Below is a small trained network, with its code and all its weights. Each question gives an input and a class and asks what happens when units are switched off, that is, made to give their printed mean instead of their output.

import numpy as np


def w(rows, s, z=0):
    codes = np.array(rows[::2]) - 128.0
    scale = np.full(codes.shape[1], s)
    scale[-1] = z or s
    return codes * scale


def f(y):
    return np.maximum(y, 0)


def log_softmax(a):
    a = a - a.max(-1, keepdims=True)
    return a - np.log(np.exp(a).sum(-1, keepdims=True))


def net(x, mask):
    res = np.array(x, float).reshape(1, 7) / 4 @ E
    y = f(res @ A[0][:, :-1].T + A[0][:, -1])
    res = res + np.where(mask, y, B[0][:, -1]) @ B[0][:, :-1]
    return log_softmax(res[-1] @ U[:, :-1].T + U[:, -1])


A, B = {}, {}
E = w([
[151,191,207,213],'x0',
[164,150,104,145],'x1',
[2,123,77,147],'x2',
[130,74,92,69],'x3',
[192,22,180,64],'x4',
[209,67,33,197],'x5',
[105,57,240,195],'x6',
],0.0069)
A[0] = w([
[163,105,90,193,171],'neuron 0',
[189,174,176,149,208],'neuron 1',
[125,111,99,140,48],'neuron 2',
[121,209,114,124,131],'neuron 3',
[133,112,253,117,105],'neuron 4',
[91,151,111,56,254],'neuron 5',
[222,217,137,134,191],'neuron 6',
[161,63,78,216,32],'neuron 7',
[20,160,142,121,234],'neuron 8',
],0.014,0.0029)
B[0] = w([
[143,115,24,91,206],'neuron 0',
[186,159,99,106,223],'neuron 1',
[169,152,165,162,146],'neuron 2',
[84,122,134,187,198],'neuron 3',
[210,12,155,81,254],'neuron 4',
[62,80,115,47,224],'neuron 5',
[183,250,31,144,234],'neuron 6',
[134,104,43,167,217],'neuron 7',
[21,81,14,67,245],'neuron 8',
],0.015,0.0093)
U = w([
[58,166,128,66,232],'0',
[161,73,161,105,182],'1',
[220,163,129,83,47],'2',
[115,163,224,222,14],'3',
[136,133,65,183,187],'4',
[94,168,245,174,4],'5',
],0.011,0.0031)

Each question gives the input, the list of numbers given to net, and the class t.
The units are the neurons (one row each of A and B). Each row of codes is followed by its name. A weight is (code - 128) times the scale printed after its matrix; where a second scale follows, it is the last column's (A, B and U).
mask holds one flag per neuron, in row order. A switched-off neuron (its flag False) gives its mean, the last column of its row in B, instead of its output. The means were averaged over made-up inputs and are rounded, as every weight is.
A unit's drop is (log p(t) with every unit on - log p(t) with that unit switched off) / (log p(t) with every unit on - log p(t) with every unit switched off).
The circuit of an input: a set's keep is (log p(t) with only the set's units on - log p(t) with every unit switched off) / (log p(t) with every unit on - log p(t) with every unit switched off). Starting from all 9 units, units are removed one at a time, each time the one whose removal leaves the highest keep (on an exact tie, the one counted first), for as long as the keep stays at least 0.8.
units of the circuit, in order: the units of the circuit, biggest drop first
k most important neurons: the k neurons with the biggest drops, biggest first
drop of u: that unit's drop, to one decimal
input [4,-8,2,8,7,4,-7], class 1: units of the circuit, in order -> neuron 6
input [0,5,5,2,-5,1,4], class 0: units of the circuit, in order -> neuron 6; neuron 8
input [8,2,-1,5,4,-1,2], class 2: units of the circuit, in order -> neuron 1; neuron 8
input [1,-1,1,8,-1,4,-5], class 0: 2 most important neurons -> neuron 4; neuron 6
input [7,-3,0,4,3,3,8], class 1: 2 most important neurons -> neuron 4; neuron 6
input [-4,3,-7,8,2,-7,3], class 1: 2 most important neurons -> neuron 6; neuron 4
input [-6,7,-8,8,1,-8,0], class 1: 2 most important neurons -> neuron 8; neuron 5
input [-8,0,8,-3,1,5,-6], class 0: 3 most important neurons -> neuron 5; neuron 6; neuron 4
input [-7,0,-7,-1,-7,-6,8], class 1: 2 most important neurons -> neuron 4; neuron 6
input [-3,5,-3,4,-2,-4,-2], class 0: 2 most important neurons -> neuron 4; neuron 5
input [6,8,-5,0,2,5,2], class 2: 3 most important neurons -> neuron 1; neuron 8; neuron 3
input [-4,0,-1,-2,1,-3,3], class 1: units of the circuit, in order -> neuron 6; neuron 4
input [2,2,-4,-5,-2,-4,8], class 2: 3 most important neurons -> neuron 1; neuron 6; neuron 5
input [5,7,-4,0,0,-7,6], class 2: units of the circuit, in order -> neuron 1
input [6,6,-5,3,-6,-1,1], class 2: drop of neuron 7 -> 0.3
input [5,3,-1,-7,8,4,4], class 2: drop of neuron 4 -> 0.1
input [-6,8,4,-3,3,-2,-2], class 0: drop of neuron 4 -> 0.2
